Below is a small trained network, with its code and all its weights. Each question gives an input and a class and asks what happens when units are switched off, that is, made to give their printed mean instead of their output.

import numpy as np


def w(rows, s, z=0):
    codes = np.array(rows[::2]) - 128.0
    scale = np.full(codes.shape[1], s)
    scale[-1] = z or s
    return codes * scale


def norm(h):
    return h / np.sqrt((h * h).mean(-1, keepdims=True) + 1e-5)


def f(y):
    return y / 2 * (1 + np.tanh(0.7978845608 * (y + 0.044715 * y**3)))


def log_softmax(a):
    a = a - a.max(-1, keepdims=True)
    return a - np.log(np.exp(a).sum(-1, keepdims=True))


def net(x, mask):
    res = np.array(x, float).reshape(1, 8) / 4 @ E
    u = 0
    for l in range(2):
        y = f(norm(res) @ A[l][:, :-1].T + A[l][:, -1])
        res = res + np.where(mask[u : u + 12], y, B[l][:, -1]) @ B[l][:, :-1]
        u += 12
    return log_softmax(norm(res)[-1] @ U[:, :-1].T + U[:, -1])


A, B = {}, {}
E = w([
[162,108,28,86,133,83,65,134,171,254,245],'x0',
[190,50,186,125,120,65,132,99,126,108,95],'x1',
[160,204,129,143,182,48,26,152,150,171,111],'x2',
[185,136,195,147,195,135,63,121,87,207,134],'x3',
[155,171,164,142,90,116,113,180,140,132,159],'x4',
[150,119,167,140,53,163,156,149,119,137,248],'x5',
[124,183,99,89,59,116,192,156,187,63,108],'x6',
[151,108,159,120,147,213,152,185,138,139,157],'x7',
],0.0034)
A[0] = w([
[140,143,113,135,66,117,135,113,151,208,176,82],'0.n1',
[110,87,154,218,152,164,123,73,99,121,115,134],'0.n2',
[153,137,93,63,67,37,116,150,190,164,254,4],'0.n3',
[120,95,139,147,192,63,12,52,95,145,179,67],'0.n4',
[179,15,233,128,137,121,160,134,22,87,171,35],'0.n5',
[138,124,50,65,72,135,208,81,73,135,119,154],'0.n6',
[126,139,38,73,133,219,174,154,129,165,152,28],'0.n7',
[72,117,117,131,132,98,111,147,133,47,56,149],'0.n8',
[218,105,144,137,211,131,60,57,133,184,128,192],'0.n9',
[209,190,195,153,136,137,97,209,80,143,101,90],'0.n10',
[105,200,32,146,132,81,84,114,187,161,149,185],'0.n11',
[121,121,173,128,116,163,112,155,94,219,240,159],'0.n12',
],0.0043,0.0022)
B[0] = w([
[175,132,107,95,129,89,149,147,130,104,127,160],'0.n1',
[228,106,149,82,83,115,134,196,127,122,138,161],'0.n2',
[187,144,51,98,94,107,122,117,55,37,155,220],'0.n3',
[55,105,168,184,196,94,169,254,120,206,89,208],'0.n4',
[209,128,110,199,106,223,125,80,104,139,76,193],'0.n5',
[102,123,201,134,139,110,88,196,141,96,138,170],'0.n6',
[84,122,100,72,159,213,141,135,149,121,149,152],'0.n7',
[135,113,161,88,80,72,176,89,192,168,118,170],'0.n8',
[47,150,120,173,74,112,171,173,120,122,158,252],'0.n9',
[92,232,180,110,103,171,55,97,145,57,149,187],'0.n10',
[209,32,197,128,117,158,173,128,47,66,150,226],'0.n11',
[133,131,147,59,150,72,147,115,134,95,42,225],'0.n12',
],0.0047,0.0038)
A[1] = w([
[59,107,118,92,80,91,114,62,155,58,68,98],'1.n1',
[155,233,182,136,145,120,2,108,124,106,162,45],'1.n2',
[73,176,168,139,45,130,147,165,132,135,195,136],'1.n3',
[46,146,95,84,120,225,205,144,188,98,188,73],'1.n4',
[179,129,25,99,94,68,85,118,110,131,209,22],'1.n5',
[180,104,127,184,51,211,160,102,144,132,118,77],'1.n6',
[90,83,42,48,225,237,112,83,159,164,167,108],'1.n7',
[124,129,136,90,134,32,166,44,224,110,26,9],'1.n8',
[157,66,45,113,97,73,142,76,131,148,217,151],'1.n9',
[113,143,166,165,124,121,182,146,79,72,52,161],'1.n10',
[196,147,46,75,111,92,116,112,140,152,200,69],'1.n11',
[82,108,101,204,183,70,78,156,80,254,135,1],'1.n12',
],0.0054,0.0023)
B[1] = w([
[215,165,84,150,206,83,171,162,163,173,96,181],'1.n1',
[61,186,203,88,170,189,51,143,245,97,80,190],'1.n2',
[77,87,162,192,225,155,215,120,210,95,132,184],'1.n3',
[83,89,100,154,166,80,87,88,141,187,192,205],'1.n4',
[110,138,165,197,37,52,149,178,73,38,199,211],'1.n5',
[174,72,136,192,116,201,71,70,67,137,137,190],'1.n6',
[76,180,106,49,56,118,63,93,65,197,117,165],'1.n7',
[193,198,48,77,72,106,194,98,139,151,76,185],'1.n8',
[131,237,171,151,96,122,42,196,103,71,106,217],'1.n9',
[167,133,45,98,92,109,101,133,139,157,179,255],'1.n10',
[100,108,126,210,100,54,76,190,82,63,138,193],'1.n11',
[164,2,230,74,234,58,209,133,55,126,42,233],'1.n12',
],0.0052,0.0038)
U = w([
[80,83,71,186,146,172,196,76,221,112,217,3],'0',
[87,228,240,116,168,191,49,142,216,85,92,145],'1',
[142,46,224,81,231,45,113,166,24,183,41,108],'2',
[128,139,124,150,55,32,79,216,47,3,208,187],'3',
[236,61,164,186,60,254,96,46,45,127,107,133],'4',
[21,126,49,24,102,138,53,89,72,221,187,92],'5',
[220,181,21,77,104,60,200,85,172,153,36,211],'6',
],0.0078,0.0016)

Each question gives the input, the list of numbers given to net, and the class t.
The units are the neurons (one row each of A and B). Each row of codes is followed by its name. A weight is (code - 128) times the scale printed after its matrix; where a second scale follows, it is the last column's (A, B and U).
mask holds one flag per neuron, layer by layer. A switched-off neuron (its flag False) gives its mean, the last column of its row in B, instead of its output. The means were averaged over made-up inputs and are rounded, as every weight is.
A unit's drop is (log p(t) with every unit on - log p(t) with that unit switched off) / (log p(t) with every unit on - log p(t) with every unit switched off).
The circuit of an input: a set's keep is (log p(t) with only the set's units on - log p(t) with every unit switched off) / (log p(t) with every unit on - log p(t) with every unit switched off). Starting from the 12 units with the biggest drops (on a tie, the unit counted first), units are removed one at a time, each time the one whose removal leaves the highest keep (on an exact tie, the one counted first), for as long as the keep stays at least 0.8.
circuit, biggest first: the units of the circuit, biggest drop first
top k neurons in layer l: the k neurons of layer l with the biggest drops, biggest first
drop when u is switched off: that unit's drop, to one decimal
input [-2,1,3,8,4,-6,2,-2], class 1: circuit, biggest first	(1.n2)
input [5,6,-1,8,1,-4,8,8], class 1: circuit, biggest first	(0.n10, 1.n2, 0.n11)
input [3,-8,-8,0,6,-2,2,-5], class 5: circuit, biggest first	(0.n7, 1.n7)
input [6,-7,2,-5,-4,-3,-4,-8], class 3: top 2 neurons in layer 0	(0.n11, 0.n3)
input [-5,7,-6,-8,8,3,-1,-6], class 4: circuit, biggest first	(1.n6, 0.n5)
input [-1,-3,3,1,-8,8,-6,5], class 2: top 3 neurons in layer 0	(0.n11, 0.n3, 0.n4)
input [-4,5,5,-2,4,7,-6,-1], class 1: circuit, biggest first	(0.n10, 1.n2)
input [8,-8,-3,-5,-3,-8,7,-2], class 3: top 3 neurons in layer 0	(0.n11, 0.n4, 0.n3)
input [-7,8,-4,-2,-5,1,-7,-5], class 4: top 2 neurons in layer 0	(0.n5, 0.n12)
input [4,-3,-7,7,-1,1,1,-3], class 5: top 2 neurons in layer 0	(0.n7, 0.n12)
input [0,-5,-3,0,-6,4,5,8], class 5: circuit, biggest first	(1.n7, 0.n7)
input [-5,7,-2,3,-5,2,-8,-6], class 4: top 2 neurons in layer 0	(0.n5, 0.n2)
input [-7,4,-2,7,5,-4,0,7], class 4: top 2 neurons in layer 0	(0.n5, 0.n6)
input [-3,3,3,4,3,-7,8,0], class 6: circuit, biggest first	(1.n8)
input [-6,1,-6,-3,-2,3,7,8], class 0: drop when 0.n11 is switched off	0.2
input [-8,-2,6,8,2,-5,-6,5], class 1: drop when 0.n10 is switched off	0.8
input [-7,-1,3,2,7,2,4,6], class 1: drop when 1.n6 is switched off	0.0
input [-1,-5,8,8,-8,2,4,5], class 1: drop when 1.n2 is switched off	0.1
